Below are the code and all the weights of a small trained network. Each question names an input and a target symbol and asks about switching units off, where a switched-off unit gives its printed mean instead of its output.

import numpy as np


def w(rows, s, z=0):
    codes = np.array(rows[::2]) - 128.0
    scale = np.full(codes.shape[1], s)
    scale[-1] = z or s
    return codes * scale


def f(y):
    return np.maximum(y, 0)


def softmax(a):
    e = np.exp(a - a.max(-1, keepdims=True))
    return e / e.sum(-1, keepdims=True)


def log_softmax(a):
    a = a - a.max(-1, keepdims=True)
    return a - np.log(np.exp(a).sum(-1, keepdims=True))


def net(x, mask):
    ids = ['αβγδεζλμξπφψω'.index(c) for c in x.split()]
    T = len(ids)
    res = E[ids] + P[:T]
    u = 0
    for l in range(3):
        q, k, v = (res @ M[l].T for M in (Q, K, V))
        z = softmax(np.where(np.tri(T) > 0, q @ k.T / 4**0.5, -1e9)) @ v
        res = res + np.where(mask[u], z, O[l][:, -1]) @ O[l][:, :-1]
        u += 1
        y = f(res @ A[l][:, :-1].T + A[l][:, -1])
        res = res + np.where(mask[u : u + 4], y, B[l][:, -1]) @ B[l][:, :-1]
        u += 4
    return log_softmax(res[-1] @ U[:, :-1].T + U[:, -1])


Q, K, V, O, A, B = {}, {}, {}, {}, {}, {}
E = w([
[172,111,36,139,98,210,68,159,119],'α',
[168,135,92,139,105,34,105,185,184],'β',
[204,34,165,152,124,132,69,117,129],'γ',
[105,101,194,167,168,103,142,232,121],'δ',
[200,87,124,94,129,189,129,101,203],'ε',
[128,83,210,70,204,177,181,130,137],'ζ',
[108,45,249,121,66,152,147,121,143],'λ',
[164,129,122,14,221,72,131,202,160],'μ',
[165,130,213,65,183,125,101,148,179],'ξ',
[108,57,102,92,114,122,128,47,97],'π',
[122,105,54,124,100,122,236,103,147],'φ',
[135,79,59,174,121,93,139,169,66],'ψ',
[127,116,174,123,119,5,68,124,90],'ω',
],0.018)
P = w([
[99,162,99,190,214,175,51,102,72],'0',
[184,170,130,220,149,167,159,119,58],'1',
[113,158,124,237,123,203,102,114,173],'2',
[98,132,98,145,191,149,63,103,87],'3',
[179,144,131,161,114,136,171,126,73],'4',
[108,125,132,188,98,163,120,119,201],'5',
[97,107,100,99,165,126,66,97,96],'6',
[173,126,132,107,82,110,186,131,88],'7',
[103,102,141,149,73,133,136,122,223],'8',
[98,94,106,72,147,105,71,94,103],'9',
[163,103,136,50,47,79,198,139,99],'10',
[95,80,150,106,45,105,148,125,235],'11',
[100,79,102,47,125,93,76,97,112],'12',
[155,73,144,4,21,67,210,158,110],'13',
],0.014)
Q[0] = w([
[131,60,7,112,131,129,94,101,167],'0.h0',
[149,164,120,165,75,38,52,187,126],'0.h0',
[131,51,170,158,91,110,74,60,68],'0.h0',
[18,155,93,173,86,108,203,143,52],'0.h0',
],0.014)
K[0] = w([
[176,105,2,119,92,140,123,77,130],'0.h0',
[149,142,108,161,101,51,76,202,127],'0.h0',
[122,55,182,164,73,128,85,50,75],'0.h0',
[39,95,88,178,126,108,178,152,100],'0.h0',
],0.018)
V[0] = w([
[163,81,93,14,37,146,181,222,120],'0.h0',
[146,172,132,131,149,76,139,3,179],'0.h0',
[86,140,141,181,193,115,152,157,187],'0.h0',
[151,86,188,52,7,52,193,122,189],'0.h0',
],0.0049)
O[0] = w([
[112,154,236,227,152,168,99,89,86,223],'0.h0',
[114,178,3,141,119,82,147,188,140,71],'0.h0',
[124,73,136,97,82,175,91,172,99,97],'0.h0',
[159,170,17,195,211,217,97,185,110,251],'0.h0',
],0.005,0.0015)
A[0] = w([
[64,83,94,80,108,118,45,76,22,42],'0.n0',
[76,166,87,210,190,126,1,30,153,95],'0.n1',
[231,122,239,87,92,105,197,143,178,3],'0.n2',
[200,156,159,158,210,121,82,116,7,151],'0.n3',
],0.0073,0.0061)
B[0] = w([
[78,206,103,161,132,186,210,135,174,194],'0.n0',
[55,1,120,119,157,142,60,180,161,193],'0.n1',
[93,157,4,177,38,46,97,49,93,210],'0.n2',
[78,147,32,165,156,135,228,121,196,253],'0.n3',
],0.0091,0.0043)
Q[1] = w([
[140,173,230,167,128,43,144,84,145],'1.h0',
[81,195,97,147,18,130,81,64,120],'1.h0',
[105,157,85,135,212,52,64,111,87],'1.h0',
[163,178,136,244,254,175,40,173,81],'1.h0',
],0.0099)
K[1] = w([
[131,161,202,126,72,40,161,107,114],'1.h0',
[118,176,42,162,51,124,152,89,101],'1.h0',
[107,180,63,133,162,7,85,161,156],'1.h0',
[141,177,121,200,101,122,24,231,188],'1.h0',
],0.012)
V[1] = w([
[71,255,128,125,173,130,77,173,204],'1.h0',
[86,196,122,172,139,99,137,174,60],'1.h0',
[87,138,50,112,159,194,151,122,50],'1.h0',
[123,145,142,194,97,155,97,204,171],'1.h0',
],0.0041)
O[1] = w([
[2,154,159,125,72,113,135,129,128,48],'1.h0',
[92,126,132,155,134,101,162,174,131,2],'1.h0',
[182,175,124,94,134,100,186,85,125,251],'1.h0',
[73,127,130,150,69,160,115,132,94,85],'1.h0',
],0.0082,0.0014)
A[1] = w([
[106,220,92,237,183,198,145,125,135,2],'1.n0',
[108,140,107,140,121,104,33,137,141,36],'1.n1',
[107,165,157,100,204,130,7,195,56,147],'1.n2',
[170,90,121,211,72,165,109,157,117,64],'1.n3',
],0.011,0.0073)
B[1] = w([
[195,164,253,181,195,89,91,70,195,210],'1.n0',
[144,93,128,110,110,58,125,30,169,215],'1.n1',
[100,211,198,137,166,99,82,157,27,223],'1.n2',
[77,176,107,75,188,105,203,107,127,253],'1.n3',
],0.012,0.0043)
Q[2] = w([
[250,108,107,143,162,146,116,176,140],'2.h0',
[186,163,145,185,47,130,72,125,103],'2.h0',
[188,83,133,152,6,111,146,106,195],'2.h0',
[137,95,139,133,107,196,152,23,109],'2.h0',
],0.011)
K[2] = w([
[214,178,125,216,230,235,77,86,60],'2.h0',
[141,176,182,206,62,79,55,59,93],'2.h0',
[208,190,98,167,1,136,82,223,88],'2.h0',
[154,198,160,190,89,84,253,109,236],'2.h0',
],0.0081)
V[2] = w([
[44,5,212,63,121,159,62,51,63],'2.h0',
[82,51,232,135,196,91,125,37,93],'2.h0',
[152,119,155,79,117,79,149,191,156],'2.h0',
[179,179,163,104,38,117,179,74,148],'2.h0',
],0.0029)
O[2] = w([
[199,98,139,95,161,186,149,3,89,116],'2.h0',
[160,89,117,111,80,134,120,124,96,254],'2.h0',
[111,116,134,129,141,129,145,117,150,121],'2.h0',
[81,154,130,152,163,107,100,221,146,121],'2.h0',
],0.0066,0.0048)
A[2] = w([
[109,121,144,181,85,253,133,127,148,84],'2.n0',
[158,107,105,131,97,101,157,103,161,67],'2.n1',
[88,157,72,154,151,218,83,101,151,2],'2.n2',
[123,154,155,116,130,204,56,138,148,124],'2.n3',
],0.014,0.0065)
B[2] = w([
[174,137,121,98,181,56,103,211,130,160],'2.n0',
[105,139,167,117,137,163,122,161,103,255],'2.n1',
[125,200,107,117,113,190,44,129,147,169],'2.n2',
[184,118,187,111,7,98,183,125,155,166],'2.n3',
],0.017,0.0067)
U = w([
[171,172,146,196,157,129,156,109,140,156],'α',
[168,159,2,109,66,117,210,145,31,254],'β',
[105,175,123,115,107,174,132,102,100,122],'γ',
[77,118,202,147,144,193,109,190,65,123],'δ',
[140,56,147,60,173,155,159,112,145,111],'ε',
[119,170,180,85,100,130,160,128,108,54],'ζ',
[66,120,107,97,106,83,168,139,176,78],'λ',
[153,172,111,102,117,122,131,153,127,72],'μ',
[108,174,125,53,193,103,150,173,99,5],'ξ',
[161,54,139,116,149,104,140,197,142,101],'π',
[167,87,105,145,58,134,157,94,154,150],'φ',
[150,49,102,191,142,186,79,179,115,205],'ψ',
[152,113,106,133,123,89,102,105,93,142],'ω',
],0.0094)

Each question gives the input, a string of symbols that net reads in full, and the target symbol t.
The units are the heads (4 rows each of Q, K, V and O) and the neurons (one row each of A and B). Each row of codes is followed by its name. A weight is (code - 128) times the scale printed after its matrix; where a second scale follows, it is the last column's (O, A, B and U).
mask holds one flag per unit, layer by layer, with each layer's heads first. A switched-off unit (its flag False) gives its mean, the last column of its rows in O or B, instead of its output. The means were averaged over made-up inputs and are rounded, as every weight is.
A unit's drop is (log p(t) with every unit on - log p(t) with that unit switched off) / (log p(t) with every unit on - log p(t) with every unit switched off).
The circuit of an input: a set's keep is (log p(t) with only the set's units on - log p(t) with every unit switched off) / (log p(t) with every unit on - log p(t) with every unit switched off). Starting from the 12 units with the biggest drops (on a tie, the unit counted first), units are removed one at a time, each time the one whose removal leaves the highest keep (on an exact tie, the one counted first), for as long as the keep stays at least 0.8.
circuit, biggest first: the units of the circuit, biggest drop first
most important unit: the unit with the biggest drop
k most important neurons: the k neurons with the biggest drops, biggest first
k most important neurons of layer l: the k neurons of layer l with the biggest drops, biggest first
input ζ β ψ ζ β ε β ε ε, target μ: circuit, biggest first -> (0.h0, 2.n2, 2.n0, 1.h0)
input ε γ β γ ζ, target α: 2 most important neurons of layer 0 -> (0.n3, 0.n1)
input ε μ ζ ψ π ζ γ ξ ω ζ ζ, target β: circuit, biggest first -> (0.n2)
input β γ ε ξ ε, target β: circuit, biggest first -> (1.n0, 0.n0, 0.n2)
input β β ψ β γ δ μ ζ ξ γ, target ψ: 2 most important neurons of layer 0 -> (0.n3, 0.n1)
input φ β β ε β π λ π ψ β ζ ζ δ, target δ: circuit, biggest first -> (1.n2, 1.h0)
input ξ ζ γ φ α π α μ ξ μ λ, target α: circuit, biggest first -> (0.h0, 1.n0, 0.n3)
input π ζ ψ ψ ε π β γ μ ζ ψ ξ, target φ: circuit, biggest first -> (0.h0, 2.n3, 1.n3, 2.n1)
input β β β, target λ: 3 most important neurons -> (1.n2, 1.n1, 1.n3)
input ζ ψ ξ ζ φ β γ ε, target α: 2 most important neurons -> (1.n0, 0.n1)
input β ζ φ β ξ ζ ζ ω ω ψ ζ α ξ, target ζ: circuit, biggest first -> (2.n3, 1.n2, 0.h0, 0.n2)
input β ω β ζ μ γ ω β α φ δ, target α: 3 most important neurons -> (0.n3, 1.n0, 0.n1)
input λ ω ζ δ β ξ β ζ ψ μ π, target α: 2 most important neurons -> (1.n0, 0.n0)
input δ ξ φ δ γ γ ξ δ ζ ξ, target ζ: most important unit -> 1.n2
input ζ ψ ζ ψ μ, target α: 3 most important neurons -> (0.n3, 1.n0, 0.n1)
input ε β φ ψ ψ π, target ψ: 3 most important neurons -> (0.n1, 1.n3, 2.n2)
input β ζ β δ λ β α ζ ζ λ ψ ζ ζ φ, target α: circuit, biggest first -> (0.h0, 1.n0)
input π ψ ζ ζ ε π ζ δ δ β φ γ, target ε: 2 most important neurons -> (1.n3, 0.n3)
input β β γ ζ β φ μ ω, target α: circuit, biggest first -> (0.h0, 0.n3, 1.n0)
input β ψ ζ ω β ω α, target μ: most important unit -> 0.n0
input α β α φ δ ψ ω φ ω ξ β γ ω, target λ: 3 most important neurons -> (0.n0, 0.n1, 0.n3)
input φ β ψ α, target μ: 3 most important neurons of layer 2 -> (2.n2, 2.n0, 2.n3)
input γ ω δ β π, target α: 4 most important neurons -> (1.n0, 0.n0, 0.n3, 0.n1)
input φ δ β π ω β γ γ, target β: 3 most important neurons of layer 0 -> (0.n2, 0.n1, 0.n3)
input φ π α π β ζ ω ζ π π, target γ: 2 most important neurons -> (0.n0, 2.n2)
input π λ δ β, target ω: 3 most important neurons of layer 1 -> (1.n1, 1.n2, 1.n3)
